Below are the code and all the weights of a small trained network. Each question names an input and a target symbol and asks about switching units off, where a switched-off unit gives its printed mean instead of its output.

import numpy as np


def w(rows, s, z=0):
    codes = np.array(rows[::2]) - 128.0
    scale = np.full(codes.shape[1], s)
    scale[-1] = z or s
    return codes * scale


def norm(h):
    return h / np.sqrt((h * h).mean(-1, keepdims=True) + 1e-5)


def f(y):
    return np.maximum(y, 0)


def softmax(a):
    e = np.exp(a - a.max(-1, keepdims=True))
    return e / e.sum(-1, keepdims=True)


def log_softmax(a):
    a = a - a.max(-1, keepdims=True)
    return a - np.log(np.exp(a).sum(-1, keepdims=True))


def net(x, mask):
    ids = ['ΔΘΠΨΩβζημ'.index(c) for c in x.split()]
    T = len(ids)
    res = E[ids] + P[:T]
    u = 0
    for l in range(2):
        q, k, v = (norm(res) @ M[l].T for M in (Q, K, V))
        z = softmax(np.where(np.tri(T) > 0, q @ k.T / 2**0.5, -1e9)) @ v
        res = res + np.where(mask[u], z, O[l][:, -1]) @ O[l][:, :-1]
        u += 1
        y = f(norm(res) @ A[l][:, :-1].T + A[l][:, -1])
        res = res + np.where(mask[u : u + 8], y, B[l][:, -1]) @ B[l][:, :-1]
        u += 8
    return log_softmax(norm(res)[-1] @ U[:, :-1].T + U[:, -1])


Q, K, V, O, A, B = {}, {}, {}, {}, {}, {}
E = w([
[65,154,125,128],'Δ',
[112,126,137,135],'Θ',
[145,93,154,137],'Π',
[130,102,146,138],'Ψ',
[80,182,150,225],'Ω',
[100,5,98,175],'β',
[120,151,168,120],'ζ',
[128,172,47,152],'η',
[182,110,74,147],'μ',
],0.022)
P = w([
[241,252,129,232],'0',
[246,229,158,156],'1',
[239,194,172,143],'2',
[158,152,154,83],'3',
[120,136,152,78],'4',
[98,120,180,87],'5',
[96,120,185,105],'6',
[88,102,200,111],'7',
[97,107,198,112],'8',
[94,81,213,123],'9',
[74,101,208,129],'10',
[69,119,218,147],'11',
],0.0032)
Q[0] = w([
[232,163,253,146],'L0H1',
[166,153,128,8],'L0H1',
],0.0058)
K[0] = w([
[65,163,76,143],'L0H1',
[208,254,125,197],'L0H1',
],0.0059)
V[0] = w([
[130,116,1,81],'L0H1',
[40,12,174,124],'L0H1',
],0.006)
O[0] = w([
[135,139,118,255,7],'L0H1',
[76,8,178,172,217],'L0H1',
],0.0051,0.0017)
A[0] = w([
[159,107,139,41,239],'L0N1',
[176,137,13,77,115],'L0N2',
[122,198,102,61,96],'L0N3',
[47,117,235,108,125],'L0N4',
[121,56,115,58,86],'L0N5',
[120,75,166,146,73],'L0N6',
[127,172,63,255,254],'L0N7',
[231,128,115,53,111],'L0N8',
],0.0088,0.0052)
B[0] = w([
[141,179,206,161,199],'L0N1',
[155,101,204,33,185],'L0N2',
[163,90,110,189,149],'L0N3',
[46,131,254,131,232],'L0N4',
[143,148,47,192,154],'L0N5',
[127,133,191,151,161],'L0N6',
[30,120,136,56,255],'L0N7',
[38,134,128,145,169],'L0N8',
],0.0079,0.0074)
Q[1] = w([
[101,40,136,57],'L1H1',
[51,126,254,52],'L1H1',
],0.0084)
K[1] = w([
[104,72,160,150],'L1H1',
[137,8,94,128],'L1H1',
],0.014)
V[1] = w([
[187,40,142,1],'L1H1',
[106,59,154,151],'L1H1',
],0.0098)
O[1] = w([
[222,254,37,184,174],'L1H1',
[174,78,106,140,254],'L1H1',
],0.011,0.0061)
A[1] = w([
[111,159,187,75,36],'L1N1',
[97,162,141,71,84],'L1N2',
[169,192,8,196,240],'L1N3',
[192,79,95,78,126],'L1N4',
[91,50,137,165,141],'L1N5',
[192,121,156,109,254],'L1N6',
[92,166,116,37,1],'L1N7',
[73,180,127,87,155],'L1N8',
],0.016,0.006)
B[1] = w([
[148,186,106,200,174],'L1N1',
[226,81,144,124,167],'L1N2',
[112,112,42,28,205],'L1N3',
[52,135,158,106,184],'L1N4',
[180,118,60,165,255],'L1N5',
[107,132,101,42,214],'L1N6',
[146,173,117,250,157],'L1N7',
[149,167,114,77,212],'L1N8',
],0.014,0.0085)
U = w([
[208,225,95,177,70],'Δ',
[110,121,191,165,113],'Θ',
[220,99,181,57,28],'Π',
[198,102,172,118,74],'Ψ',
[15,185,91,187,4],'Ω',
[100,70,47,181,93],'β',
[140,177,238,85,164],'ζ',
[121,160,51,50,242],'η',
[1,106,189,66,168],'μ',
],0.009,0.0041)

Each question gives the input, a string of symbols that net reads in full, and the target symbol t.
The units are the heads (2 rows each of Q, K, V and O) and the neurons (one row each of A and B). Each row of codes is followed by its name. A weight is (code - 128) times the scale printed after its matrix; where a second scale follows, it is the last column's (O, A, B and U).
mask holds one flag per unit, layer by layer, with each layer's heads first. A switched-off unit (its flag False) gives its mean, the last column of its rows in O or B, instead of its output. The means were averaged over made-up inputs and are rounded, as every weight is.
A unit's drop is (log p(t) with every unit on - log p(t) with that unit switched off) / (log p(t) with every unit on - log p(t) with every unit switched off).
The circuit of an input: a set's keep is (log p(t) with only the set's units on - log p(t) with every unit switched off) / (log p(t) with every unit on - log p(t) with every unit switched off). Starting from the 12 units with the biggest drops (on a tie, the unit counted first), units are removed one at a time, each time the one whose removal leaves the highest keep (on an exact tie, the one counted first), for as long as the keep stays at least 0.8.
circuit, biggest first: the units of the circuit, biggest drop first
most important unit: the unit with the biggest drop
k most important neurons: the k neurons with the biggest drops, biggest first
k most important neurons of layer l: the k neurons of layer l with the biggest drops, biggest first
drop when u is switched off: that unit's drop, to one decimal
input Ψ μ Ω ζ Ω Π, target ζ: circuit, biggest first -> (L0N1; L1N3)
input η Ψ η, target Δ: 2 most important neurons -> (L1N7; L1N2)
input Δ Π μ ζ Π β Δ Ω ζ Δ β η, target Δ: 3 most important neurons of layer 0 -> (L0N7; L0N2; L0N5)
input ζ η Π, target Δ: circuit, biggest first -> (L0H1; L1N1)
input μ μ Ψ η η Π Π Ψ, target ζ: most important neuron of layer 0 -> (L0N4)
input Θ μ Δ Θ Θ Ψ Ψ, target Θ: 2 most important neurons -> (L0N4; L1N3)
input Δ Π Ω, target μ: circuit, biggest first -> (L0N2; L1H1)
input Ψ Π Ω, target μ: 2 most important neurons of layer 0 -> (L0N2; L0N7)
input Δ Ω μ Ω Ω, target η: 3 most important neurons of layer 0 -> (L0N2; L0N4; L0N6)
input Ω ζ Π ζ Δ Θ, target ζ: circuit, biggest first -> (L0N4; L1N3)
input μ Δ β η Δ μ, target μ: 2 most important neurons -> (L1N4; L0N2)
input ζ μ Π Π η Δ Θ, target ζ: 2 most important neurons -> (L0N4; L1N5)
input β Ω β η η μ β β Δ Δ, target β: 3 most important neurons of layer 0 -> (L0N2; L0N1; L0N6)
input Ψ Ψ ζ Ω Θ Π ζ, target ζ: most important unit -> L1N1
input Ω Ψ η Π ζ Π Δ, target ζ: 2 most important neurons of layer 0 -> (L0N4; L0N1)
input ζ ζ ζ Θ Δ, target ζ: drop when L0H1 is switched off -> 0.4
input ζ Θ Ψ, target ζ: drop when L1N1 is switched off -> 0.1
input ζ Θ Π Δ β Δ η ζ Ω ζ, target ζ: drop when L1N8 is switched off -> 0.0
